Here is a tiny trained network, its code and every weight. The questions are about switching its units off for an input and a target symbol, where a switched-off unit gives its printed mean instead of its output.

import numpy as np


def w(rows, s, z=0):
    codes = np.array(rows[::2]) - 128.0
    scale = np.full(codes.shape[1], s)
    scale[-1] = z or s
    return codes * scale


def f(y):
    return y / 2 * (1 + np.tanh(0.7978845608 * (y + 0.044715 * y**3)))


def softmax(a):
    e = np.exp(a - a.max(-1, keepdims=True))
    return e / e.sum(-1, keepdims=True)


def log_softmax(a):
    a = a - a.max(-1, keepdims=True)
    return a - np.log(np.exp(a).sum(-1, keepdims=True))


def net(x, mask):
    ids = ['Φαηλμτ'.index(c) for c in x.split()]
    T = len(ids)
    res = E[ids] + P[:T]
    u = 0
    for l in range(3):
        q, k, v = (res @ M[l].T for M in (Q, K, V))
        z = softmax(np.where(np.tri(T) > 0, q @ k.T / 2**0.5, -1e9)) @ v
        res = res + np.where(mask[u], z, O[l][:, -1]) @ O[l][:, :-1]
        u += 1
        y = f(res @ A[l][:, :-1].T + A[l][:, -1])
        res = res + np.where(mask[u : u + 12], y, B[l][:, -1]) @ B[l][:, :-1]
        u += 12
    return log_softmax(res[-1] @ U[:, :-1].T + U[:, -1])


Q, K, V, O, A, B = {}, {}, {}, {}, {}, {}
E = w([
[123,115,112,60,123,131,117,136,136],'Φ',
[54,80,233,167,251,156,172,131,16],'α',
[130,87,157,188,171,158,95,110,143],'η',
[132,109,96,153,115,185,152,161,175],'λ',
[186,41,54,158,108,144,118,99,115],'μ',
[171,109,167,67,181,145,124,189,50],'τ',
],0.023)
P = w([
[114,116,69,179,89,65,76,111,151],'0',
[106,84,77,143,136,122,79,119,164],'1',
[127,91,109,139,120,144,100,139,157],'2',
[131,123,116,131,149,164,118,115,149],'3',
[133,143,141,113,149,185,123,112,133],'4',
[134,171,159,95,151,207,126,115,115],'5',
[139,172,189,89,148,229,133,107,108],'6',
[125,211,168,105,165,251,145,63,105],'7',
],0.011)
Q[0] = w([
[136,117,109,108,118,141,125,107,124],'L0H0',
[252,154,112,130,96,131,88,102,145],'L0H0',
],0.021)
K[0] = w([
[113,116,135,90,119,154,126,111,136],'L0H0',
[251,157,147,101,99,217,111,62,143],'L0H0',
],0.011)
V[0] = w([
[150,128,100,74,94,225,250,104,67],'L0H0',
[156,108,180,142,136,192,148,98,114],'L0H0',
],0.011)
O[0] = w([
[48,179,81,146,191,139,65,138,133,73],'L0H0',
[183,254,69,164,139,66,119,150,198,253],'L0H0',
],0.0074,0.0067)
A[0] = w([
[163,161,101,167,101,151,161,147,103,103],'L0N0',
[130,115,122,83,182,79,147,113,197,76],'L0N1',
[100,155,205,118,109,169,154,133,126,68],'L0N2',
[163,143,82,142,76,166,84,115,93,31],'L0N3',
[84,95,121,88,125,157,148,75,112,145],'L0N4',
[63,118,116,169,120,6,41,166,172,3],'L0N5',
[76,148,109,152,113,128,134,76,146,152],'L0N6',
[141,152,184,101,104,122,140,54,175,27],'L0N7',
[48,90,159,162,124,136,66,122,126,131],'L0N8',
[111,96,129,129,123,148,162,90,155,109],'L0N9',
[140,137,113,111,88,52,101,103,94,73],'L0N10',
[116,122,204,94,125,117,159,168,178,18],'L0N11',
],0.013,0.0021)
B[0] = w([
[93,65,151,45,171,149,136,166,131,215],'L0N0',
[154,209,90,200,55,113,69,123,77,137],'L0N1',
[210,110,97,170,174,142,186,109,143,221],'L0N2',
[150,109,130,156,229,167,127,112,139,194],'L0N3',
[117,126,193,100,180,94,91,72,172,146],'L0N4',
[55,196,29,1,162,98,175,65,187,119],'L0N5',
[189,88,179,99,90,135,163,176,89,165],'L0N6',
[39,169,189,32,200,74,123,102,168,214],'L0N7',
[150,237,43,159,92,118,69,207,148,250],'L0N8',
[169,175,114,91,118,144,47,185,142,227],'L0N9',
[203,70,115,122,101,104,127,163,163,112],'L0N10',
[18,232,76,167,172,136,83,118,109,142],'L0N11',
],0.0086,0.002)
Q[1] = w([
[41,57,110,183,4,69,177,132,76],'L1H0',
[189,137,199,113,99,157,71,163,203],'L1H0',
],0.019)
K[1] = w([
[142,57,102,75,14,101,51,98,158],'L1H0',
[138,131,93,157,254,153,132,140,120],'L1H0',
],0.018)
V[1] = w([
[176,67,252,182,125,244,81,216,146],'L1H0',
[169,32,1,178,226,99,144,70,137],'L1H0',
],0.0069)
O[1] = w([
[105,164,191,145,250,73,129,199,233,254],'L1H0',
[2,164,156,144,168,155,95,173,112,215],'L1H0',
],0.007,0.0076)
A[1] = w([
[109,124,118,42,80,122,111,95,108,110],'L1N0',
[103,138,175,103,108,131,155,136,132,73],'L1N1',
[133,152,168,139,103,182,151,74,77,86],'L1N2',
[130,97,115,96,96,108,140,119,136,68],'L1N3',
[128,94,194,197,69,174,156,38,94,95],'L1N4',
[161,111,69,162,50,204,140,140,101,144],'L1N5',
[167,152,225,123,103,156,136,165,148,123],'L1N6',
[184,140,141,180,79,101,132,81,162,144],'L1N7',
[145,148,94,215,132,81,157,156,113,81],'L1N8',
[153,81,161,218,35,142,67,140,46,78],'L1N9',
[116,211,7,190,86,69,109,110,104,78],'L1N10',
[146,73,68,122,112,104,198,87,160,2],'L1N11',
],0.011,0.0034)
B[1] = w([
[80,140,130,121,144,125,128,124,46,133],'L1N0',
[176,123,117,187,127,142,111,119,107,126],'L1N1',
[121,89,127,102,71,160,92,106,132,140],'L1N2',
[171,133,106,120,141,120,131,98,102,121],'L1N3',
[149,121,247,152,139,178,124,101,124,133],'L1N4',
[60,120,89,173,191,127,169,123,119,144],'L1N5',
[96,149,73,91,118,128,136,107,129,254],'L1N6',
[112,109,76,105,141,137,77,138,120,143],'L1N7',
[143,109,144,113,114,109,123,78,132,165],'L1N8',
[92,203,108,155,115,108,122,191,111,137],'L1N9',
[133,138,53,163,120,89,160,144,154,160],'L1N10',
[154,154,140,147,71,109,152,125,112,125],'L1N11',
],0.015,0.0094)
Q[2] = w([
[186,82,80,167,2,141,139,213,68],'L2H0',
[144,34,76,92,189,134,81,247,127],'L2H0',
],0.0089)
K[2] = w([
[96,54,165,177,81,10,114,148,137],'L2H0',
[170,143,138,118,183,123,179,186,86],'L2H0',
],0.013)
V[2] = w([
[166,78,110,214,77,234,184,236,241],'L2H0',
[86,218,124,213,103,93,20,1,230],'L2H0',
],0.008)
O[2] = w([
[127,130,100,15,181,211,101,135,144,114],'L2H0',
[4,171,120,91,128,122,223,93,154,5],'L2H0',
],0.012,0.0024)
A[2] = w([
[210,78,196,40,39,158,222,59,110,17],'L2N0',
[92,126,77,170,99,136,180,179,104,129],'L2N1',
[190,159,85,155,95,79,144,75,193,2],'L2N2',
[118,154,201,116,158,145,154,114,188,148],'L2N3',
[170,177,188,135,129,206,142,167,95,126],'L2N4',
[117,76,113,96,121,193,134,129,60,143],'L2N5',
[71,99,134,144,157,174,178,110,109,61],'L2N6',
[143,146,149,141,24,166,86,91,57,56],'L2N7',
[124,127,31,122,114,131,193,219,140,42],'L2N8',
[172,141,204,48,90,168,82,40,161,99],'L2N9',
[150,154,142,167,80,120,101,75,248,179],'L2N10',
[126,125,121,169,136,117,74,163,140,155],'L2N11',
],0.011,0.0038)
B[2] = w([
[160,178,90,75,250,151,108,211,150,131],'L2N0',
[136,133,123,84,159,158,112,150,120,185],'L2N1',
[137,121,128,125,95,174,89,149,112,172],'L2N2',
[117,32,119,139,122,115,144,120,88,248],'L2N3',
[112,108,112,116,111,118,103,116,182,207],'L2N4',
[83,163,145,180,117,88,147,138,85,169],'L2N5',
[154,147,116,139,103,103,79,128,154,228],'L2N6',
[108,54,148,158,124,211,128,112,158,148],'L2N7',
[177,138,178,153,93,129,154,108,95,200],'L2N8',
[219,121,162,167,66,177,163,133,112,171],'L2N9',
[98,116,121,85,167,84,152,131,119,196],'L2N10',
[113,202,128,83,113,125,161,106,157,235],'L2N11',
],0.015)
U = w([
[143,47,192,88,165,162,136,171,152,77],'Φ',
[127,170,111,135,142,72,167,146,57,199],'α',
[126,88,236,178,86,51,52,6,158,5],'η',
[41,87,108,141,182,153,3,191,132,109],'λ',
[184,130,220,83,135,32,32,87,247,161],'μ',
[104,67,141,85,161,24,188,78,140,166],'τ',
],0.0041,0.0026)

Each question gives the input, a string of symbols that net reads in full, and the target symbol t.
The units are the heads (2 rows each of Q, K, V and O) and the neurons (one row each of A and B). Each row of codes is followed by its name. A weight is (code - 128) times the scale printed after its matrix; where a second scale follows, it is the last column's (O, A, B and U).
mask holds one flag per unit, layer by layer, with each layer's heads first. A switched-off unit (its flag False) gives its mean, the last column of its rows in O or B, instead of its output. The means were averaged over made-up inputs and are rounded, as every weight is.
A unit's drop is (log p(t) with every unit on - log p(t) with that unit switched off) / (log p(t) with every unit on - log p(t) with every unit switched off).
The circuit of an input: a set's keep is (log p(t) with only the set's units on - log p(t) with every unit switched off) / (log p(t) with every unit on - log p(t) with every unit switched off). Starting from the 12 units with the biggest drops (on a tie, the unit counted first), units are removed one at a time, each time the one whose removal leaves the highest keep (on an exact tie, the one counted first), for as long as the keep stays at least 0.8.
units of the circuit, in order: the units of the circuit, biggest drop first
k most important neurons: the k neurons with the biggest drops, biggest first
top k neurons in layer l: the k neurons of layer l with the biggest drops, biggest first
input Φ η η μ η λ, target λ: units of the circuit, in order : [L0N3, L0H0, L1H0]
input η α μ, target α: 3 most important neurons : [L0N3, L2N8, L0N5]
input τ α μ λ, target α: 4 most important neurons : [L1N5, L2N8, L0N5, L2N5]
input η α Φ η τ Φ τ τ, target η: 2 most important neurons : [L1N5, L0N5]
input Φ η η η η Φ λ, target Φ: units of the circuit, in order : [L2H0, L2N9, L0N0]
input τ α η, target α: top neuron in layer 0 : [L0N5]
input τ Φ τ η τ τ Φ η, target μ: units of the circuit, in order : [L2H0, L2N11, L1H0]
input Φ α τ α Φ λ η τ, target μ: units of the circuit, in order : [L2H0, L2N3]
input η Φ η α Φ λ τ η, target η: top 3 neurons in layer 2 : [L2N9, L2N6, L2N5]
input α λ η τ, target α: 4 most important neurons : [L0N5, L0N8, L1N2, L0N3]
input Φ τ η Φ λ α η α, target τ: units of the circuit, in order : [L2N3, L2H0, L0H0]
input Φ λ τ τ τ μ η η, target λ: 2 most important neurons : [L0N3, L0N6]
input λ λ τ μ λ η Φ, target Φ: 2 most important neurons : [L0N9, L0N3]
input μ η α η τ, target α: 2 most important neurons : [L0N5, L1N2]
input η λ α η λ η Φ, target α: 3 most important neurons : [L0N1, L1N10, L0N5]
input η τ α Φ η α, target τ: top 2 neurons in layer 1 : [L1N8, L1N4]
input μ α η, target α: 2 most important neurons : [L2N8, L0N8]
input η τ η Φ α μ τ λ, target α: 3 most important neurons : [L1N5, L0N5, L2N5]
input η η μ τ τ α Φ τ, target η: 2 most important neurons : [L0N5, L1N8]
input Φ Φ λ η μ η α Φ, target η: units of the circuit, in order : [L1H0, L0N5, L2H0]
input α λ α τ η Φ τ μ, target μ: units of the circuit, in order : [L2H0, L2N3, L2N5]
input η α η τ λ Φ η λ, target λ: 2 most important neurons : [L0N5, L2N4]
input τ τ α η η μ, target α: 4 most important neurons : [L0N5, L2N5, L1N5, L2N8]
input η α η η μ α, target λ: most important neuron : [L0N3]
input α α α, target η: top 4 neurons in layer 1 : [L1N8, L1N10, L1N6, L1N9]
input η α η τ τ, target λ: top 2 neurons in layer 1 : [L1N5, L1N2]
input τ η τ α η, target λ: top 2 neurons in layer 1 : [L1N9, L1N4]
input Φ α λ α Φ η α, target η: top 3 neurons in layer 1 : [L1N8, L1N10, L1N2]
